Below are the code and all the weights of a small trained network. Each question names an input and a class and asks about switching units off, where a switched-off unit gives its printed mean instead of its output.

import numpy as np


def w(rows, s, z=0):
    codes = np.array(rows[::2]) - 128.0
    scale = np.full(codes.shape[1], s)
    scale[-1] = z or s
    return codes * scale


def f(y):
    return y / 2 * (1 + np.tanh(0.7978845608 * (y + 0.044715 * y**3)))


def log_softmax(a):
    a = a - a.max(-1, keepdims=True)
    return a - np.log(np.exp(a).sum(-1, keepdims=True))


def net(x, mask):
    res = np.array(x, float).reshape(1, 6) / 4 @ E
    y = f(res @ A[0][:, :-1].T + A[0][:, -1])
    res = res + np.where(mask, y, B[0][:, -1]) @ B[0][:, :-1]
    return log_softmax(res[-1] @ U[:, :-1].T + U[:, -1])


A, B = {}, {}
E = w([
[128,108,111,136,122],'x0',
[162,204,49,141,224],'x1',
[121,114,136,155,151],'x2',
[2,242,130,225,77],'x3',
[131,117,106,121,108],'x4',
[126,117,127,147,136],'x5',
],0.0075)
A[0] = w([
[199,79,166,141,162,142],'n0',
[124,71,130,183,197,255],'n1',
[172,50,101,10,192,113],'n2',
[2,147,114,138,141,106],'n3',
[207,46,181,120,159,79],'n4',
[156,102,156,57,164,104],'n5',
[170,216,7,119,211,104],'n6',
[104,80,218,100,51,106],'n7',
[71,185,98,136,59,80],'n8',
],0.0078)
B[0] = w([
[93,193,77,137,115,182],'n0',
[194,166,138,115,23,254],'n1',
[104,195,37,140,155,238],'n2',
[23,174,91,159,162,190],'n3',
[63,115,43,171,146,181],'n4',
[50,160,25,121,172,163],'n5',
[229,1,158,167,213,239],'n6',
[176,42,222,140,238,191],'n7',
[84,147,121,195,193,176],'n8',
],0.0089,0.0066)
U = w([
[104,196,67,118,125,53],'0',
[194,150,145,87,97,255],'1',
[207,2,173,130,174,48],'2',
],0.0087,0.0066)

Each question gives the input, the list of numbers given to net, and the class t.
The units are the neurons (one row each of A and B). Each row of codes is followed by its name. A weight is (code - 128) times the scale printed after its matrix; where a second scale follows, it is the last column's (A, B and U).
mask holds one flag per neuron, in row order. A switched-off neuron (its flag False) gives its mean, the last column of its row in B, instead of its output. The means were averaged over made-up inputs and are rounded, as every weight is.
A unit's drop is (log p(t) with every unit on - log p(t) with that unit switched off) / (log p(t) with every unit on - log p(t) with every unit switched off).
The circuit of an input: a set's keep is (log p(t) with only the set's units on - log p(t) with every unit switched off) / (log p(t) with every unit on - log p(t) with every unit switched off). Starting from all 9 units, units are removed one at a time, each time the one whose removal leaves the highest keep (on an exact tie, the one counted first), for as long as the keep stays at least 0.8.
circuit, biggest first: the units of the circuit, biggest drop first
unit that matters most: the unit with the biggest drop
top k neurons: the k neurons with the biggest drops, biggest first
drop of u: that unit's drop, to one decimal
input [-7,0,-2,-4,2,1], class 0: circuit, biggest first => n6; n2
input [-6,-8,-8,-2,6,-7], class 2: unit that matters most => n7
input [1,6,8,6,0,8], class 1: top 3 neurons => n6; n2; n1
input [7,-8,7,4,-5,0], class 2: top 3 neurons => n7; n2; n0
input [-3,8,1,7,6,-4], class 2: top 2 neurons => n6; n2
input [2,7,-7,-8,5,-4], class 0: top 2 neurons => n2; n5
input [-8,5,2,3,2,-3], class 2: top 3 neurons => n6; n2; n0
input [7,-8,8,7,7,-5], class 2: top 3 neurons => n7; n2; n0
input [-2,5,3,4,2,-3], class 2: top 4 neurons => n6; n2; n0; n5
input [-8,5,4,0,0,0], class 2: top 2 neurons => n6; n2
input [1,-7,-8,-7,2,6], class 0: drop of n0 => 0.2
input [6,-2,3,-6,-2,2], class 0: drop of n4 => 0.1
input [0,-2,3,-8,7,3], class 0: drop of n1 => 0.0
input [6,-8,-2,2,2,-7], class 2: circuit, biggest first => n7
